Below are the code and all the weights of a small trained network. Each question names an input and a class and asks about switching units off, where a switched-off unit gives its printed mean instead of its output.

import numpy as np


def w(rows, s, z=0):
    codes = np.array(rows[::2]) - 128.0
    scale = np.full(codes.shape[1], s)
    scale[-1] = z or s
    return codes * scale


def norm(h):
    return h / np.sqrt((h * h).mean(-1, keepdims=True) + 1e-5)


def f(y):
    return y / 2 * (1 + np.tanh(0.7978845608 * (y + 0.044715 * y**3)))


def log_softmax(a):
    a = a - a.max(-1, keepdims=True)
    return a - np.log(np.exp(a).sum(-1, keepdims=True))


def net(x, mask):
    res = np.array(x, float).reshape(1, 2) / 4 @ E
    u = 0
    for l in range(4):
        y = f(norm(res) @ A[l][:, :-1].T + A[l][:, -1])
        res = res + np.where(mask[u : u + 9], y, B[l][:, -1]) @ B[l][:, :-1]
        u += 9
    return log_softmax(norm(res)[-1] @ U[:, :-1].T + U[:, -1])


A, B = {}, {}
E = w([
[168,202,137,149,108,182,204,114,139,86,110,2],'x0',
[108,109,57,89,118,148,125,129,127,140,68,109],'x1',
],0.0053)
A[0] = w([
[86,119,105,98,114,143,109,187,142,72,102,118,38],'L0N0',
[146,77,67,95,111,110,69,142,121,141,126,134,98],'L0N1',
[31,47,4,5,139,139,122,123,138,158,26,168,171],'L0N2',
[80,87,37,35,132,101,70,111,148,157,93,166,48],'L0N3',
[174,207,177,172,115,153,176,141,157,50,183,96,84],'L0N4',
[153,185,51,102,93,228,210,70,152,81,79,57,129],'L0N5',
[73,38,60,78,111,156,45,138,131,171,63,168,46],'L0N6',
[38,68,45,42,75,100,76,100,143,217,103,163,31],'L0N7',
[113,125,136,121,91,117,148,69,195,172,116,108,2],'L0N8',
],0.0046,0.0044)
B[0] = w([
[57,90,121,154,140,89,138,173,67,91,51,104,122],'L0N0',
[153,108,90,141,121,99,95,112,101,145,161,173,151],'L0N1',
[45,57,56,2,179,76,104,79,48,190,145,147,252],'L0N2',
[112,167,121,107,196,77,214,105,70,94,143,215,184],'L0N3',
[71,140,93,111,175,92,150,118,69,53,78,130,195],'L0N4',
[154,99,108,138,41,195,111,207,155,133,127,85,254],'L0N5',
[184,115,99,124,214,58,197,71,46,97,173,180,193],'L0N6',
[131,128,106,181,213,87,190,116,97,55,141,206,193],'L0N7',
[125,133,127,94,143,131,148,133,119,66,91,137,113],'L0N8',
],0.0057,0.0089)
A[1] = w([
[112,183,179,190,193,60,147,110,107,101,147,148,67],'L1N0',
[236,127,214,199,106,132,60,130,214,191,206,179,88],'L1N1',
[177,130,163,130,133,151,162,147,174,142,136,106,10],'L1N2',
[191,125,136,132,41,202,90,154,245,192,72,93,102],'L1N3',
[187,147,172,242,78,190,143,161,244,80,82,137,33],'L1N4',
[153,154,155,126,255,77,181,8,105,101,130,135,99],'L1N5',
[175,106,164,138,40,125,35,157,228,211,187,184,126],'L1N6',
[207,114,101,98,98,138,81,79,222,130,71,155,3],'L1N7',
[240,154,198,200,115,120,89,133,200,169,183,133,121],'L1N8',
],0.0046,0.0037)
B[1] = w([
[109,93,170,56,141,161,110,88,205,166,34,126,183],'L1N0',
[99,223,119,165,38,233,161,231,115,210,215,110,163],'L1N1',
[162,78,83,90,120,85,207,120,122,65,202,128,108],'L1N2',
[106,153,171,114,241,25,126,92,138,148,194,246,225],'L1N3',
[164,159,130,197,189,82,147,175,61,68,246,189,168],'L1N4',
[179,106,168,94,166,72,188,117,169,232,99,189,255],'L1N5',
[113,208,71,156,53,191,105,113,3,185,149,75,166],'L1N6',
[101,108,137,101,139,115,125,110,115,78,114,90,104],'L1N7',
[163,166,123,118,40,202,171,188,111,157,156,129,143],'L1N8',
],0.0045,0.0048)
A[2] = w([
[204,126,225,170,85,163,132,128,235,135,173,120,69],'L2N0',
[68,125,154,193,141,81,113,132,156,75,210,154,3],'L2N1',
[169,188,87,181,62,134,122,106,116,110,107,111,48],'L2N2',
[115,42,80,60,90,142,81,114,109,193,105,76,118],'L2N3',
[237,109,129,111,145,96,130,9,143,151,158,155,8],'L2N4',
[155,144,195,152,218,70,98,41,166,103,64,135,70],'L2N5',
[122,134,175,121,226,2,126,44,91,89,118,171,162],'L2N6',
[73,186,206,71,153,140,157,123,172,184,109,131,63],'L2N7',
[142,113,105,137,79,160,42,99,135,148,92,135,42],'L2N8',
],0.0059,0.003)
B[2] = w([
[246,94,99,174,75,119,204,224,143,46,148,191,137],'L2N0',
[131,45,57,123,167,130,1,119,94,129,112,83,119],'L2N1',
[142,104,200,172,139,81,105,134,67,166,144,195,141],'L2N2',
[101,129,191,63,41,185,27,65,218,180,118,111,174],'L2N3',
[186,95,100,144,150,123,77,157,83,132,225,124,151],'L2N4',
[11,206,94,97,133,228,101,92,195,144,90,56,162],'L2N5',
[15,105,50,156,201,90,113,23,142,226,228,205,254],'L2N6',
[131,128,200,134,83,119,229,121,231,100,75,149,138],'L2N7',
[110,171,48,106,139,170,123,78,190,91,172,122,122],'L2N8',
],0.0046,0.0086)
A[3] = w([
[168,154,128,215,118,92,155,211,58,3,115,59,23],'L3N0',
[44,163,156,128,188,124,129,101,195,97,111,144,2],'L3N1',
[155,90,85,141,242,3,89,93,57,90,162,208,63],'L3N2',
[187,188,115,201,103,180,157,200,47,42,175,78,74],'L3N3',
[202,137,213,170,107,104,199,215,187,46,46,124,39],'L3N4',
[164,150,107,213,107,113,164,196,54,7,72,91,36],'L3N5',
[35,124,170,171,210,89,135,70,185,86,57,103,99],'L3N6',
[178,163,108,127,156,138,154,131,137,39,109,68,154],'L3N7',
[117,69,100,84,47,131,27,84,153,172,182,120,141],'L3N8',
],0.0057,0.0033)
B[3] = w([
[225,43,212,190,254,171,41,165,54,107,27,91,227],'L3N0',
[128,192,144,131,149,165,182,96,178,58,136,42,139],'L3N1',
[58,8,24,21,201,35,117,51,148,241,226,205,255],'L3N2',
[107,117,246,187,228,88,42,107,23,133,141,144,245],'L3N3',
[233,28,64,163,172,84,136,170,157,50,60,195,194],'L3N4',
[179,59,208,184,209,97,41,158,22,105,100,62,216],'L3N5',
[129,233,145,246,186,235,150,91,123,82,77,52,162],'L3N6',
[91,93,155,104,197,99,46,96,64,153,138,152,172],'L3N7',
[88,105,98,98,86,151,107,181,209,54,78,49,196],'L3N8',
],0.0054,0.0075)
U = w([
[137,225,202,199,28,210,121,212,38,221,237,195,148],'0',
[80,67,66,37,20,214,45,184,223,89,72,17,176],'1',
[200,51,227,223,232,148,35,181,17,45,40,56,201],'2',
[76,54,46,58,210,41,139,36,83,202,208,230,169],'3',
[239,96,169,157,68,127,236,213,220,51,66,204,107],'4',
[233,228,78,96,27,11,152,88,74,2,143,74,2],'5',
[247,217,81,93,27,27,157,74,70,22,139,66,2],'6',
[47,229,146,184,199,208,217,32,204,86,58,68,145],'7',
],0.0092,0.0084)

Each question gives the input, the list of numbers given to net, and the class t.
The units are the neurons (one row each of A and B). Each row of codes is followed by its name. A weight is (code - 128) times the scale printed after its matrix; where a second scale follows, it is the last column's (A, B and U).
mask holds one flag per neuron, layer by layer. A switched-off neuron (its flag False) gives its mean, the last column of its row in B, instead of its output. The means were averaged over made-up inputs and are rounded, as every weight is.
A unit's drop is (log p(t) with every unit on - log p(t) with that unit switched off) / (log p(t) with every unit on - log p(t) with every unit switched off).
unit that matters most: the unit with the biggest drop
k most important neurons: the k neurons with the biggest drops, biggest first
k most important neurons of layer l: the k neurons of layer l with the biggest drops, biggest first
drop when u is switched off: that unit's drop, to one decimal
input [-5,-6], class 0: unit that matters most => L0N2
input [3,-6], class 7: 3 most important neurons => [L0N4; L0N5; L0N2]
input [6,5], class 2: 2 most important neurons => [L0N2; L2N6]
input [1,-5], class 7: 2 most important neurons => [L0N5; L0N2]
input [2,8], class 1: 2 most important neurons => [L0N5; L2N3]
input [-1,-1], class 0: 2 most important neurons => [L0N4; L0N2]
input [2,-3], class 7: 4 most important neurons => [L0N5; L0N4; L0N2; L1N1]
input [3,-8], class 7: 3 most important neurons => [L0N4; L0N5; L0N2]
input [5,-7], class 7: 2 most important neurons => [L0N4; L0N5]
input [1,-1], class 2: 2 most important neurons => [L0N4; L0N2]
input [-1,-8], class 4: 3 most important neurons => [L0N2; L0N5; L0N3]
input [-2,-6], class 0: 4 most important neurons => [L0N2; L0N3; L0N6; L0N7]
input [5,-6], class 2: 4 most important neurons => [L0N2; L0N6; L1N3; L0N3]
input [7,7], class 1: unit that matters most => L0N7
input [-4,-4], class 0: 2 most important neurons of layer 0 => [L0N2; L0N4]
input [0,-3], class 7: 2 most important neurons of layer 0 => [L0N5; L0N2]
input [3,3], class 1: 2 most important neurons => [L0N7; L0N5]
input [0,-8], class 7: 3 most important neurons => [L0N5; L0N4; L0N2]
input [0,-6], class 7: 2 most important neurons of layer 0 => [L0N5; L0N4]
input [-4,-7], class 0: drop when L0N2 is switched off => 0.8
input [0,-7], class 7: drop when L0N5 is switched off => 1.3
input [7,5], class 2: drop when L0N2 is switched off => 3.2
input [5,-2], class 2: drop when L0N2 is switched off => 2.1
